Here is a tiny trained network, its code and every weight. The questions are about switching its units off for an input and a class, where a switched-off unit gives its printed mean instead of its output.

import numpy as np


def w(rows, s, z=0):
    codes = np.array(rows[::2]) - 128.0
    scale = np.full(codes.shape[1], s)
    scale[-1] = z or s
    return codes * scale


def f(y):
    return np.maximum(y, 0)


def log_softmax(a):
    a = a - a.max(-1, keepdims=True)
    return a - np.log(np.exp(a).sum(-1, keepdims=True))


def net(x, mask):
    res = np.array(x, float).reshape(1, 6) / 4 @ E
    y = f(res @ A[0][:, :-1].T + A[0][:, -1])
    res = res + np.where(mask, y, B[0][:, -1]) @ B[0][:, :-1]
    return log_softmax(res[-1] @ U[:, :-1].T + U[:, -1])


A, B = {}, {}
E = w([
[78,129,150,2,48,121,124,113,99,237],'x0',
[178,93,136,105,124,80,24,221,94,106],'x1',
[77,17,91,155,37,133,166,170,117,80],'x2',
[175,99,176,193,102,150,81,76,210,199],'x3',
[206,145,100,122,87,216,154,108,54,163],'x4',
[185,51,159,106,212,105,217,173,132,173],'x5',
],0.0089)
A[0] = w([
[178,66,141,101,129,110,16,191,103,141,115],'N1',
[111,102,137,123,175,91,152,145,146,154,91],'N2',
[189,90,135,103,150,107,194,124,114,129,48],'N3',
[143,110,104,132,105,153,139,141,124,133,105],'N4',
[97,145,144,137,107,119,87,126,144,114,161],'N5',
[109,117,124,106,110,96,119,116,135,156,82],'N6',
[108,94,143,92,102,131,102,122,150,203,92],'N7',
[150,136,131,137,117,183,151,139,80,113,72],'N8',
[164,85,154,168,102,125,64,104,189,198,163],'N9',
[166,131,101,165,125,159,149,129,87,126,93],'N10',
[95,145,111,89,148,97,143,127,92,93,91],'N11',
[89,105,155,103,127,121,119,127,130,154,111],'N12',
[175,238,151,93,209,132,87,107,136,159,91],'N13',
[188,148,108,109,106,136,135,131,94,136,79],'N14',
[106,104,119,128,120,90,127,137,164,120,73],'N15',
[155,141,147,140,130,132,136,114,140,61,49],'N16',
[158,141,119,97,97,147,148,126,95,138,148],'N17',
[111,148,139,132,102,143,111,126,134,108,18],'N18',
[116,44,118,152,58,136,160,133,125,104,46],'N19',
[93,137,147,141,165,93,104,129,156,147,107],'N20',
[66,122,144,134,165,119,119,118,156,135,69],'N21',
[144,93,138,182,95,143,110,117,175,181,148],'N22',
[102,176,108,66,155,131,169,182,63,75,200],'N23',
[122,137,136,71,129,108,124,114,122,161,65],'N24',
[61,154,121,155,137,163,251,65,170,156,100],'N25',
[117,162,120,128,89,133,93,128,138,108,29],'N26',
[89,158,113,126,110,131,112,116,124,91,126],'N27',
[104,131,134,79,92,139,112,119,119,171,19],'N28',
[199,123,129,156,77,179,136,117,97,156,234],'N29',
[141,74,145,113,183,162,153,180,132,171,73],'N30',
[146,68,98,110,160,120,171,138,146,155,65],'N31',
[118,153,95,122,91,125,110,124,130,117,33],'N32',
[172,113,106,99,136,116,73,181,107,104,134],'N33',
[103,132,125,70,109,126,132,148,111,165,42],'N34',
[98,202,94,168,59,156,59,99,118,97,68],'N35',
[104,52,132,148,57,150,141,139,122,98,54],'N36',
[159,95,127,121,165,109,167,131,139,166,144],'N37',
[171,128,108,226,188,151,118,132,130,63,56],'N38',
[42,99,150,122,149,96,105,144,194,112,255],'N39',
],0.013,0.0027)
B[0] = w([
[146,128,129,47,17,102,221,118,63,80,240],'N1',
[151,143,152,125,125,131,53,85,121,131,184],'N2',
[128,124,208,149,129,139,69,112,112,171,205],'N3',
[119,143,97,133,158,102,95,124,126,140,160],'N4',
[158,94,148,84,123,135,105,113,120,133,177],'N5',
[129,119,121,167,106,107,128,137,168,125,165],'N6',
[123,114,132,201,101,126,146,176,206,112,200],'N7',
[146,170,109,123,136,106,73,90,152,103,177],'N8',
[101,151,149,162,241,194,209,71,139,64,220],'N9',
[132,164,112,137,103,107,82,101,160,93,180],'N10',
[122,163,129,174,176,181,163,88,150,96,191],'N11',
[149,111,122,156,119,124,121,170,163,114,171],'N12',
[76,106,11,86,185,119,130,195,49,236,239],'N13',
[137,165,95,122,110,117,65,94,136,99,177],'N14',
[122,182,94,134,134,130,79,104,122,127,168],'N15',
[121,138,140,172,91,128,132,150,172,143,165],'N16',
[148,107,103,102,132,126,70,141,178,89,185],'N17',
[139,140,157,166,135,125,109,124,97,145,154],'N18',
[92,136,50,118,187,127,140,181,73,225,221],'N19',
[140,148,84,107,111,154,73,107,133,117,169],'N20',
[153,182,109,136,117,116,78,111,114,95,166],'N21',
[100,134,154,129,209,173,181,85,134,77,198],'N22',
[109,100,146,142,249,208,195,78,170,70,249],'N23',
[123,127,117,182,105,107,130,175,164,145,179],'N24',
[155,128,128,36,1,95,239,140,44,62,248],'N25',
[140,134,185,162,114,126,118,120,93,167,172],'N26',
[148,99,179,114,141,137,102,115,121,134,184],'N27',
[128,147,139,217,88,93,133,166,174,124,194],'N28',
[163,145,82,71,140,134,25,109,166,69,218],'N29',
[142,92,199,122,109,156,67,143,105,163,208],'N30',
[143,110,197,137,134,154,91,128,104,160,196],'N31',
[123,155,181,151,144,133,120,106,114,164,165],'N32',
[128,157,131,92,60,117,197,113,83,107,205],'N33',
[124,118,134,189,105,120,148,171,190,105,191],'N34',
[153,48,238,109,120,153,70,149,98,172,240],'N35',
[95,138,52,107,179,114,137,171,81,226,217],'N36',
[126,58,176,113,132,150,80,154,107,152,199],'N37',
[113,112,135,233,63,89,166,206,243,131,245],'N38',
[172,139,70,73,135,125,15,114,165,96,228],'N39',
],0.017,0.013)
U = w([
[143,87,254,138,141,170,61,118,87,180,132],'0',
[98,123,130,203,107,105,142,192,225,124,153],'1',
[58,150,48,116,192,140,123,171,72,208,84],'2',
[141,146,143,74,69,126,192,101,74,79,123],'3',
[86,134,152,144,232,209,171,59,152,76,171],'4',
[165,175,77,101,140,137,13,83,165,84,127],'5',
[134,82,126,78,155,152,106,116,165,103,253],'6',
[109,62,139,85,149,91,128,89,196,144,52],'7',
],0.0093,0.0042)

Each question gives the input, the list of numbers given to net, and the class t.
The units are the neurons (one row each of A and B). Each row of codes is followed by its name. A weight is (code - 128) times the scale printed after its matrix; where a second scale follows, it is the last column's (A, B and U).
mask holds one flag per neuron, in row order. A switched-off neuron (its flag False) gives its mean, the last column of its row in B, instead of its output. The means were averaged over made-up inputs and are rounded, as every weight is.
A unit's drop is (log p(t) with every unit on - log p(t) with that unit switched off) / (log p(t) with every unit on - log p(t) with every unit switched off).
The circuit of an input: a set's keep is (log p(t) with only the set's units on - log p(t) with every unit switched off) / (log p(t) with every unit on - log p(t) with every unit switched off). Starting from the 12 units with the biggest drops (on a tie, the unit counted first), units are removed one at a time, each time the one whose removal leaves the highest keep (on an exact tie, the one counted first), for as long as the keep stays at least 0.8.
units of the circuit, in order: the units of the circuit, biggest drop first
k most important neurons: the k neurons with the biggest drops, biggest first
drop of u: that unit's drop, to one decimal
input [-2,-6,3,-2,6,-5], class 3: units of the circuit, in order : [N25]
input [-6,-8,4,-4,8,7], class 3: 2 most important neurons : [N25 N35]
input [5,3,-5,-4,4,-2], class 1: units of the circuit, in order : [N34 N28]
input [-4,-7,7,3,1,3], class 2: 2 most important neurons : [N19 N36]
input [-3,-5,6,2,5,2], class 2: 3 most important neurons : [N19 N36 N1]
input [6,1,-4,-6,7,6], class 5: 2 most important neurons : [N14 N35]
input [0,-1,6,-6,-1,-4], class 2: 4 most important neurons : [N36 N19 N9 N22]
input [8,-2,7,0,8,-1], class 1: 2 most important neurons : [N28 N7]
input [3,7,7,-4,-1,-7], class 0: 3 most important neurons : [N35 N13 N25]
input [8,-7,8,7,-6,-5], class 1: 3 most important neurons : [N7 N13 N28]
input [4,7,6,5,7,-3], class 3: 3 most important neurons : [N1 N13 N39]
input [-2,-8,8,3,-1,8], class 0: 4 most important neurons : [N31 N13 N3 N30]
input [7,0,-1,7,-1,0], class 1: 4 most important neurons : [N7 N23 N28 N24]
input [-6,2,-4,1,0,-1], class 1: most important neuron : [N38]
input [-8,-7,8,3,8,2], class 1: 3 most important neurons : [N38 N13 N10]
input [-8,0,-4,8,5,-1], class 1: 2 most important neurons : [N38 N23]
input [-8,-4,-8,-2,3,0], class 1: 3 most important neurons : [N38 N19 N36]
input [-4,-6,-6,-2,0,7], class 0: drop of N3 : 0.3
input [-4,-3,1,-3,6,-8], class 0: drop of N35 : 4.2
input [-6,-6,-6,0,4,-4], class 1: units of the circuit, in order : [N38]
input [-2,0,-3,0,-5,4], class 5: drop of N39 : 0.3
input [-4,-3,5,7,-1,-3], class 4: drop of N22 : 0.6
